Below is a small trained network, with its code and all its weights. Each question gives an input and a class and asks what happens when units are switched off, that is, made to give their printed mean instead of their output.

import numpy as np


def w(rows, s, z=0):
    codes = np.array(rows[::2]) - 128.0
    scale = np.full(codes.shape[1], s)
    scale[-1] = z or s
    return codes * scale


def f(y):
    return y / 2 * (1 + np.tanh(0.7978845608 * (y + 0.044715 * y**3)))


def log_softmax(a):
    a = a - a.max(-1, keepdims=True)
    return a - np.log(np.exp(a).sum(-1, keepdims=True))


def net(x, mask):
    res = np.array(x, float).reshape(1, 7) / 4 @ E
    y = f(res @ A[0][:, :-1].T + A[0][:, -1])
    res = res + np.where(mask, y, B[0][:, -1]) @ B[0][:, :-1]
    return log_softmax(res[-1] @ U[:, :-1].T + U[:, -1])


A, B = {}, {}
E = w([
[138,243,65,215,131,49,182],'x0',
[69,122,102,96,144,133,169],'x1',
[97,145,142,82,167,115,124],'x2',
[201,186,189,97,165,245,255],'x3',
[93,126,113,98,137,127,156],'x4',
[205,56,231,145,158,53,231],'x5',
[125,148,162,101,166,112,102],'x6',
],0.0092)
A[0] = w([
[77,209,95,144,79,115,62,194],'N1',
[109,66,119,197,122,60,108,153],'N2',
[132,250,80,174,111,43,186,241],'N3',
[138,202,119,109,139,229,88,173],'N4',
[88,128,224,139,98,15,236,187],'N5',
[208,182,216,125,145,188,243,183],'N6',
[108,149,73,84,55,122,7,186],'N7',
[136,28,161,115,138,1,127,208],'N8',
[57,90,67,157,141,96,61,213],'N9',
[140,39,119,144,74,252,135,253],'N10',
],0.009,0.0058)
B[0] = w([
[212,163,40,164,178,165,201,199],'N1',
[156,96,134,181,60,123,58,182],'N2',
[209,225,37,247,147,87,123,229],'N3',
[16,166,166,135,50,254,209,192],'N4',
[194,87,120,170,114,66,81,213],'N5',
[183,152,85,52,178,182,162,252],'N6',
[165,105,67,11,158,195,100,209],'N7',
[88,79,149,113,99,10,87,211],'N8',
[180,82,63,53,157,39,59,204],'N9',
[124,106,203,53,135,192,140,206],'N10',
],0.0087,0.016)
U = w([
[143,61,135,76,235,182,107,237],'0',
[175,172,81,147,203,135,141,205],'1',
[60,32,193,133,118,108,93,118],'2',
[95,140,127,247,165,71,92,41],'3',
[1,180,185,110,111,228,127,99],'4',
[78,229,115,222,191,202,193,1],'5',
],0.0086,0.0024)

Each question gives the input, the list of numbers given to net, and the class t.
The units are the neurons (one row each of A and B). Each row of codes is followed by its name. A weight is (code - 128) times the scale printed after its matrix; where a second scale follows, it is the last column's (A, B and U).
mask holds one flag per neuron, in row order. A switched-off neuron (its flag False) gives its mean, the last column of its row in B, instead of its output. The means were averaged over made-up inputs and are rounded, as every weight is.
A unit's drop is (log p(t) with every unit on - log p(t) with that unit switched off) / (log p(t) with every unit on - log p(t) with every unit switched off).
The circuit of an input: a set's keep is (log p(t) with only the set's units on - log p(t) with every unit switched off) / (log p(t) with every unit on - log p(t) with every unit switched off). Starting from all 10 units, units are removed one at a time, each time the one whose removal leaves the highest keep (on an exact tie, the one counted first), for as long as the keep stays at least 0.8.
circuit, biggest first: the units of the circuit, biggest drop first
top k neurons: the k neurons with the biggest drops, biggest first
drop of u: that unit's drop, to one decimal
input [0,8,2,-8,-4,3,8], class 2: circuit, biggest first -> N8
input [-2,-8,2,-4,8,1,-3], class 2: circuit, biggest first -> N6; N3
input [-5,-6,0,1,8,-5,-6], class 4: circuit, biggest first -> N4; N6
input [-1,-8,8,0,-4,2,7], class 2: circuit, biggest first -> N3; N1; N7
input [-6,-5,-3,6,-5,-1,6], class 4: circuit, biggest first -> N4; N9
input [0,3,4,-8,-8,-1,6], class 0: top 3 neurons -> N7; N3; N9
input [-8,-3,8,0,-6,5,3], class 2: top 2 neurons -> N8; N7
input [-1,-8,-5,-4,1,0,1], class 0: top 3 neurons -> N7; N3; N4
input [-1,5,5,2,-1,-6,8], class 4: top 2 neurons -> N4; N3
input [0,2,-7,-8,-7,-6,-5], class 0: top 3 neurons -> N7; N3; N9
input [2,5,5,1,-7,-8,3], class 5: top 2 neurons -> N4; N5
input [0,8,-3,6,-4,2,2], class 0: top 3 neurons -> N3; N6; N1
input [8,7,-5,2,1,-2,-6], class 5: top 2 neurons -> N9; N7
input [0,0,0,-3,4,-8,7], class 0: circuit, biggest first -> N7
input [-8,-4,2,1,-1,-7,-3], class 4: top 3 neurons -> N4; N6; N5
input [1,1,6,-4,-6,7,-4], class 3: drop of N7 -> 0.1
input [-7,5,8,2,5,-7,-7], class 4: drop of N4 -> 0.7
input [-8,-6,-6,3,-6,-7,-5], class 4: drop of N4 -> 0.3
